Below are the code and all the weights of a small trained network. Each question names an input and a class and asks about switching units off, where a switched-off unit gives its printed mean instead of its output.

import numpy as np


def w(rows, s, z=0):
    codes = np.array(rows[::2]) - 128.0
    scale = np.full(codes.shape[1], s)
    scale[-1] = z or s
    return codes * scale


def f(y):
    return np.maximum(y, 0)


def log_softmax(a):
    a = a - a.max(-1, keepdims=True)
    return a - np.log(np.exp(a).sum(-1, keepdims=True))


def net(x, mask):
    res = np.array(x, float).reshape(1, 5) / 4 @ E
    y = f(res @ A[0][:, :-1].T + A[0][:, -1])
    res = res + np.where(mask, y, B[0][:, -1]) @ B[0][:, :-1]
    return log_softmax(res[-1] @ U[:, :-1].T + U[:, -1])


A, B = {}, {}
E = w([
[111,74,180,92,55,182,193],'x0',
[135,190,190,95,130,156,2],'x1',
[104,117,165,138,106,139,114],'x2',
[37,78,100,155,144,97,146],'x3',
[96,176,156,125,125,32,198],'x4',
],0.0091)
A[0] = w([
[82,106,103,133,107,163,12,150],'N0',
[183,26,195,185,117,143,170,175],'N1',
[221,94,53,170,98,117,153,174],'N2',
[78,119,150,118,143,140,103,107],'N3',
[96,158,148,151,81,35,185,243],'N4',
[73,1,45,231,155,157,160,116],'N5',
[123,149,179,34,82,97,163,250],'N6',
[40,81,137,86,168,115,134,249],'N7',
],0.0075,0.0025)
B[0] = w([
[136,111,21,149,126,211,139,204],'N0',
[79,158,132,145,183,207,196,205],'N1',
[145,180,131,150,142,180,186,189],'N2',
[122,152,91,144,102,176,170,151],'N3',
[137,182,152,152,92,81,213,212],'N4',
[123,153,232,115,199,134,100,254],'N5',
[112,152,147,255,116,128,42,199],'N6',
[122,189,165,172,172,87,166,198],'N7',
],0.0091,0.0085)
U = w([
[110,82,57,170,99,247,185,252],'0',
[143,85,253,204,182,128,79,208],'1',
[70,165,67,254,28,97,184,99],'2',
[24,67,162,145,103,31,212,4],'3',
[222,41,92,77,20,236,76,5],'4',
],0.0055,0.0026)

Each question gives the input, the list of numbers given to net, and the class t.
The units are the neurons (one row each of A and B). Each row of codes is followed by its name. A weight is (code - 128) times the scale printed after its matrix; where a second scale follows, it is the last column's (A, B and U).
mask holds one flag per neuron, in row order. A switched-off neuron (its flag False) gives its mean, the last column of its row in B, instead of its output. The means were averaged over made-up inputs and are rounded, as every weight is.
A unit's drop is (log p(t) with every unit on - log p(t) with that unit switched off) / (log p(t) with every unit on - log p(t) with every unit switched off).
The circuit of an input: a set's keep is (log p(t) with only the set's units on - log p(t) with every unit switched off) / (log p(t) with every unit on - log p(t) with every unit switched off). Starting from all 8 units, units are removed one at a time, each time the one whose removal leaves the highest keep (on an exact tie, the one counted first), for as long as the keep stays at least 0.8.
circuit, biggest first: the units of the circuit, biggest drop first
unit that matters most: the unit with the biggest drop
top k neurons: the k neurons with the biggest drops, biggest first
drop when u is switched off: that unit's drop, to one decimal
input [3,-1,-8,5,-3], class 1: circuit, biggest first -> (N5; N0)
input [5,7,2,5,7], class 2: circuit, biggest first -> (N5; N6)
input [-8,7,0,4,6], class 2: circuit, biggest first -> (N5)
input [-7,4,-7,3,-6], class 0: top 2 neurons -> (N0; N5)
input [-3,-7,-2,2,-1], class 1: top 2 neurons -> (N5; N0)
input [-8,7,4,3,4], class 2: top 2 neurons -> (N5; N0)
input [-2,1,1,-5,0], class 4: top 2 neurons -> (N5; N7)
input [-7,1,5,-8,-1], class 4: top 2 neurons -> (N5; N7)
input [6,-3,-3,6,-8], class 1: top 2 neurons -> (N5; N7)
input [-2,-7,-5,5,-3], class 1: drop when N5 is switched off -> 0.9
input [-6,7,4,-3,-6], class 4: drop when N1 is switched off -> 0.1
input [-3,3,-7,-1,-2], class 4: drop when N1 is switched off -> 0.2
input [3,-2,1,8,0], class 1: drop when N4 is switched off -> -0.1
input [-4,5,-6,-1,-8], class 4: unit that matters most -> N1
